Each row has a class, written after it.
[ 117   31   23   36  -17   87 -307 -326 -104   41   36  131 -128   49
 -118 -234  165  -71 -355  -85   89   20  119 -218  256   64 -158  360
 -130 -403   55  -64   62   29  376] : kozib
[ -37 -219 -144  -41 -202 -188    6  125  134   52 -112  178   -1 -358
  226  459  163  -33   50 -191 -258 -178 -155  -30 -179  -38  114  470
   31  259  -62  261 -282  342  -28] : retir
[-117  -44 -143  -84  112  199  -66   78 -389 -291   49 -135   54   65
   26  120   30 -210 -273  103   59   64  275 -160  138   -4   54 -394
   69   46 -208 -141  147 -214   21] : kozib
[  19 -268  195   68 -232  -90 -118  157  -77  -49   69  -35 -100  112
   91  189  154  -31 -168  -33 -220 -196  -56 -158   82 -331   91  164
  -62   97 -287  331  -82   83  191] : Ruto
[ 311 -113  335  360 -195  -57 -375   87    5  169  -19 -174  -94  498
 -399 -361 -368   75 -329   -2   54   54  -51  -39   71 -165 -296  162
  -51 -203 -238  239  142  170  472] : gik
[-228 -364 -194 -219  125  276  138 -161 -201 -111  359   -4   25   94
  213  237   28 -176 -154  -20 -188 -138  109 -371  -74   16   12  448
 -350  -53 -191    1 -107  124  270] : rema
[   0  -69  -23    4  167  202  -46 -105 -119   99  125   -2  137   83
 -343  -55 -559  -23 -130  174  473  217  -88 -118 -296  309  -92  248
 -227 -240  -78 -271  155   56  577] : Damu
[-152  -22 -217  -46   46   63 -284 -197   66   89 -164  190  -96  132
  120 -153  312  -67 -291  -83  178  158  243  -41  231   33 -249  128
  -11 -279  213 -324   34  -56   -4] : Ruto
[   5 -106  -95  142  -30  -60  -77  265  -42  214  -38 -118  224 -105
 -288  -26 -406  100 -103   59  313   59 -259  201 -327   31    3  151
   58  196 -251 -161  -25   76   51] : Mib
[-239    7 -289  250 -115   97 -447 -237  256  324  -16  273  256  -96
  291  189  267 -125  -28  -41 -349 -118   39 -187   35 -112  367  412
 -409 -173  102  250   74 -131 -108] : retir
[-303  -31 -206   -2  135  258 -152 -105 -255 -210  211  -25  220 -168
  312  489  105 -206 -151  285 -224   34  110 -206  122   34  344    2
 -306 -319   -7 -160  176 -424   89] : Ruto
[ 272  -50  -21  337   62  113 -411   54   44  262   76 -130  114  613
 -587 -708 -395  -69 -427  -80  320  -32  153  -15  -72 -162 -135 -108
    6 -110 -342    0   74   79  148] : retir
[ -71  270 -174  284 -108 -132 -446 -341  -40  300 -257  241   51 -385
  -18   54  273   93 -100   78  -43 -178  -91   80  128 -133  145  278
  -34 -314   80  -26   79 -217  -85] : kozib
[ -90   23 -176  252   84  -26 -232 -107    1  381   95  -46  185   11
 -146 -241   61   36 -250  153   81 -273 -339   88   29 -169  289  281
 -137   10 -138 -196 -243 -300 -203] : Mib
[  30  -12  201  182 -218  -65 -296   35  -80   31  -81  -69  -53  237
 -229  -14 -231   34 -216   41   28  211  130    3   96   34 -279  109
   20 -207  -32  -64  139   50  406] : rema
[ -20 -191  219 -171  -33  193  -28  -91 -335 -361  145   19 -235  137
  112  288  115 -246 -267  -58 -152  112  308 -312  326   51   27  141
 -145 -302 -115  159  193  -18  486] : gik
[ 240 -166   16  112   53  206 -216 -139  114  141  168   43  -68  410
 -410 -297 -447  -25 -235 -182  299  170  222 -298 -222  188 -434  530
 -206 -372  -53    5  115  491  595] : posuf
[ 370 -236  443  109 -195   71 -275 -100  115  118    6   55 -256  688
 -430 -256 -338   39 -152 -165   -8  185  110 -318 -161  -37 -600  687
 -129 -384 -132  408  237  638  899] : Ruto
[-189  107 -103   36 -110 -233 -187   47  -83  127 -346   35 -103 -226
  -39  -17  349  117  -97   65  164 -129 -130  302   67 -208  -94  -98
  356  227  -83 -213 -152 -185 -353] : kozib
[-326 -199 -185   50  305  226  -69 -142 -251  252   95 -159   32  437
 -114 -478  123  -53 -456  149  165 -105  -41  122   56 -270   -4  -36
   -1  -22 -402 -391  -78 -304 -310] : Mib
[ 123 -165  -87   59  -31   -8 -189  148  -14  118  -53    4   27  154
 -296 -197 -428  -39 -210 -156  310  133  147  -35 -136  113 -321  253
    2  -92  -40 -219   57  287  331] : gik
[  13   66   66  -94  -75   11  -26  -24 -322 -234 -244   59  -53 -259
  129  462  256  -80  -11   54 -171   95  214 -109   84 -138 -123  -48
  240 -110  -88  212  373   31  130] : posuf
[ -77   55    9  -42  -93 -144  -88  185 -310  117 -410 -113 -140   35
 -197  -95  350   78 -275  152  296  -22  -57  365   58 -342 -162 -356
  581  326 -363 -234  -26 -135 -390] : rema
[  58 -140  191   50 -273 -102 -163  138 -193 -152    3  -67  -91 -202
   95  432  252  -31 -141  -26 -406 -200   95 -102   97 -177  204   93
  -14   29 -107  313 -142   32  167] : rema
[ 101 -281   34  -25  -33   97 -147   -7 -136  -79  247  -34  -29  379
   50  -29   16 -238 -366 -183 -205  -55  356 -337  209  -11  -10   93
 -191 -127  -92   69  -61   32  262] : Damu
[ 187 -171  -54   83 -118  -49  -92  -39  324  292   70  229   84  -90
 -221  -17 -428   84   20 -197  251   83 -222 -205 -398  351  -71  880
 -348  -63  123   83  -64  564  601] : Mib
[-243 -115  -82 -216   -7 -125  -73 -125 -129  -13 -101   -6  -45  -32
  242   19  312  -36 -108  -24  -30   93  -54   -7  179  -17 -138  190
   92  -72  126 -239 -135  -25  -14] : rema
[ -38   46   99  169  -93  -41 -291  -19 -202   70 -149  -43 -160  132
  -47 -246  321   53 -231   47   19  -58  -36  110  306 -404 -121  -74
  180 -101 -101  -64   22 -178 -172] : kozib
[ -49  -87  104  274   81  195 -181 -270 -138  514   38  -69  -21  215
 -306 -269  100  146 -228  135    5 -104 -324   36 -138 -351   56  503
 -110 -159 -365   53   44   -9   39] : Mib
[ 211  -72  -80  417 -118 -147 -193  145   89  522  154 -249  352 -308
 -515 -146 -711  158 -126  238  428 -321 -516  185 -282 -160  461  -36
 -220  147 -321 -173 -412 -168   30] : gik
[   0  271  152  314 -221  -49 -429 -269  -44  267 -272  202 -114 -205
  -47   48  464  181 -114  138   28   66 -178  119  167 -234  127  344
   -5 -345   55  138  288 -132   66] : Mib
[ -22   85   44  132 -120  -33 -320  119  116   42 -270  118  -19  141
 -211  -66 -207   39 -127   13  376  325   92   76  -35  158 -365  148
   58 -208  160 -119  286   81  280] : posuf
[-179 -122 -103  -31  -12  191 -163 -231  -10   75  -60  185   35  -10
  255  291  318 -108  -11  -85 -408  -31   62 -232  -52 -117  -33  560
 -212 -211   14  353  155  157  157] : retir
[  54   30   19  146  180  234 -235  -63 -253   23   97  -51  113  359
 -459 -292 -456  -53 -249  119  234  133  204 -119 -151  115  -89   92
  -92 -337 -208 -211  364  -50  377] : Mib
[-210 -344 -282 -151  287  185  156  198 -230 -149  259 -211  157  153
  222   33  -79 -214 -249  -19  -34  -64   51  -98   -2 -129  -12 -164
  -31  231 -327 -219 -113 -124 -186] : Damu
[  77 -126  421  236 -394   -6 -201  -99  -93   94   46    1 -130  -76
  179  424  301   25  -84   -8 -662 -120  -64 -132  180 -261  247  456
 -295 -286  -19  562   53   38  324] : gik
[-115   29   -6  102 -114  -96 -440 -116  165  449 -468   62 -172  316
    6 -325  476   89 -213  -60  -53  -28  -69  181  107 -404 -462  309
  230  -48  -87   58    9  102 -311] : gik
[-173   37 -129  163    8   49 -238 -502   20  354   50  192  118 -319
   66   65  132   65  -58   67  -78  -90 -244  -57   -7   63  271  595
 -338 -448  155  -33 -131  -76  164] : retir
[ -76 -399  -50  -69   19  143  143  151 -110  -60  168 -140  -42  294
  106   15   46 -125 -271 -126 -142  -87   77 -143    1 -245 -196  124
  -23  192 -318   84  -80  126  -10] : posuf
[ 234   93  -22  271   35  128 -384  -94   58  164   24   57   73  374
 -495 -375 -440  -66 -276   17  360  151  116  -87 -116   99  -94  222
  -99 -299 -161  -67  214  156  384] : Mib
[-213 -236 -227   62   53  132 -294   23  238  442  -73    8  141  364
 -157 -314 -230  -55 -161 -120  210   96  -10   62 -234  -29 -323  479
 -185  -31  -58 -158  -29  169   44] : gik
[ -77 -258   63  233  100  317   21 -130 -349  189  345 -247  228  -78
  -64  167 -121    1 -189  302 -271 -299 -273 -115 -166 -411  412  122
 -357 -119 -514  207  -21 -212  184] : Ruto
[  96   61  106  346 -145  160 -417 -260   62  169   69  118   -3  104
    0  141  206  -76 -208  -29 -320 -110  133 -334  184 -219  107  411
 -316 -371  -70  502  213   20  283] : posuf
[  20  -22  242  -70 -103 -174  -42  382 -299 -297 -211 -212 -118  339
 -330  -94 -240    5 -111   58  286  284  108  218  -28  -29 -364 -392
  526  120 -208 -200  197   26  148] : retir
[  71 -158   82   92 -114  180   25 -173 -210  273   10    0   54 -230
   18  330   39   44  -27   72 -292 -161 -287 -122 -209 -266   96  589
 -183  -53 -337  416   51  238  254] : gik
[ -52  -34 -135   66   64  211  -28 -117 -284  -30   87   -1  221 -294
   38  413  -72  -83  -54  293 -104 -153  -59  -77 -197 -104  357   39
 -183 -149 -250  103   85 -129  158] : Ruto
[ -53  -71   -8   62  -45  -40 -119   70   77  217  -73    0   31  106
 -355  -56 -288   48  -43   65  420  139 -112  131 -331  168 -183  300
    4   83  -92  -74  -21  269  364] : rema
[-271 -130 -244 -206   58   51  -76   -4 -199 -239  -81   75  -19  121
  355  245  362 -218 -132 -136 -136   99  402  -92  136  -23  -76 -103
   65  -19   73  -82  127  -97  -96] : Damu
[-347 -156 -213 -173  -65  -75   49  257 -250 -214 -131  -25   63 -200
  396  558  303 -133  -43   71 -196   46   80   67   91  -88  154 -134
  134  208  -18 -150   33 -190 -280] : rema
[-131  107  -53  192  150  183 -117 -229 -252  332  -29  -21  186 -495
 -201   36  -69  153 -124  359  215 -119 -463  140 -161 -135  346  236
 -104 -129 -296 -167  -23 -269   -2] : Mib
[-289  -96  -42  250 -151  -26 -307    1  240  376  -77  113  150  -14
  -37   32 -155  115   57   -1   28   84 -211   24 -272    6 -118  674
 -253 -119  162  -40    0  131  208] : posuf
[-286 -211 -169 -125    2  108   55   42 -196  -17 -162  -12   23   90
  310  227  321 -102  -56   -4 -336  -53  191  106   -5 -343 -107  -61
   77   85 -175   95  100  -15 -307] : rema
[ -58 -109  -88   90 -174 -110 -186   57    3   12   28  -25  107 -349
  263  420  167  -94 -114  -26 -320 -153  -85  -13  178  -89  336  148
 -159   15   -4  139 -141 -216  -61] : gik
[ 207   37   52  205 -142  -44 -266  183   74  226 -270  -35   -8  247
 -526 -254 -287   83 -215  -30  433  118   30  103 -215  -79 -352   48
  216   51 -128  -54  106  207  186] : posuf
[-187    7 -306 -106  155  153  -52 -264 -227  130  -57  103   54  -36
  -21 -165  181  -83 -234   17  193   35   83   39    9   -4 -119  122
   43 -135 -110 -378  150 -144 -109] : kozib
[ -79   90  -93  198   83  184 -282 -403  -75  320  121   49   76 -130
 -121 -103  124   47 -246  211   37 -203 -190  -75   12 -130  177  405
 -289 -328 -170  -53  -28 -181  120] : rema
[-178  287  -64   -2   -5  220 -116  -88 -451 -168 -238   35   97 -308
   75  536  325  -70  -55  334  -10  108   83   41    9 -113  120 -151
  206  -96 -212   96  466 -334  -76] : posuf
[ 110 -338   47   72  -37  -13  -15   34  205  174  271   64   57 -126
 -252  -46 -575   18 -100 -231  157   31 -131 -216 -282  313 -103  748
 -341 -134   63 -111 -221  399  631] : posuf
[  11   -8   -6  306   23  302 -415 -361  -75  290  147   94  149  139
   22   11  103 -137 -239  148 -289 -194   10 -289   52 -244  211  419
 -425 -355 -195  370   80  -64  261] : Damu
[ -45 -184 -301 -162  157  207  -99 -119  -67   37   91  118  124  139
  189   94  151 -277 -233  -97  -95  -56  210 -308  -29  -24  -67  318
 -181  -96 -120   30   74  115   73] : Damu
[ 101  -53  348  -33 -351 -105 -168  144  -32  -77 -415  153 -257   44
 -213  162 -112   82 -116 -192  207  432  151  -10  -13  146 -573  358
  221 -166  142   98  281  410  614] : posuf
[  30 -406  -32   -7  -73  -87 -104  190  263  163   85   40  -75  491
 -244 -395 -300  -43 -213 -342  246   76   88  -76 -202  105 -345  493
  -97  151  -43 -112 -179  455  328] : Mib
[  78   96  224   13 -240 -171 -152   -8  -99   56 -279   82 -188 -351
 -155   96  269  128 -175   41  185  -29 -115  198  108  -76 -116  145
  253  -50    1  -26  -90  -52  102] : posuf
[  24   78  186  -36    7   24 -231 -181 -397  -65 -252  -94 -295  517
 -162 -328  338  -12 -324   68   47   42  321   25  332 -290 -473 -205
  336 -266 -159  -35  271 -100   48] : gik
[ 124 -125  131  180 -130 -244 -181  107   -3  303  -91 -187 -190  336
 -359 -390  128  108 -328  -87  128 -228   -1  150  112 -315 -211 -108
  292  303 -316   10 -324   84 -110] : rema
[-235 -109  -54 -139  -18  -67  100   13 -207  140 -124  -46  -85  -88
   17   60  249   95 -112  100  108  -73 -255  194  -51 -163  -95  185
  208  198 -186 -262 -204  -36 -200] : rema
[  16  -88  174   -4   -3  -38 -131    9 -290  104 -194  -83 -228   91
 -166 -195  155   51 -304    6   95  -71  -53   87  183 -278 -256   76
  275  -27 -297  -73  -23   -2    9] : gik
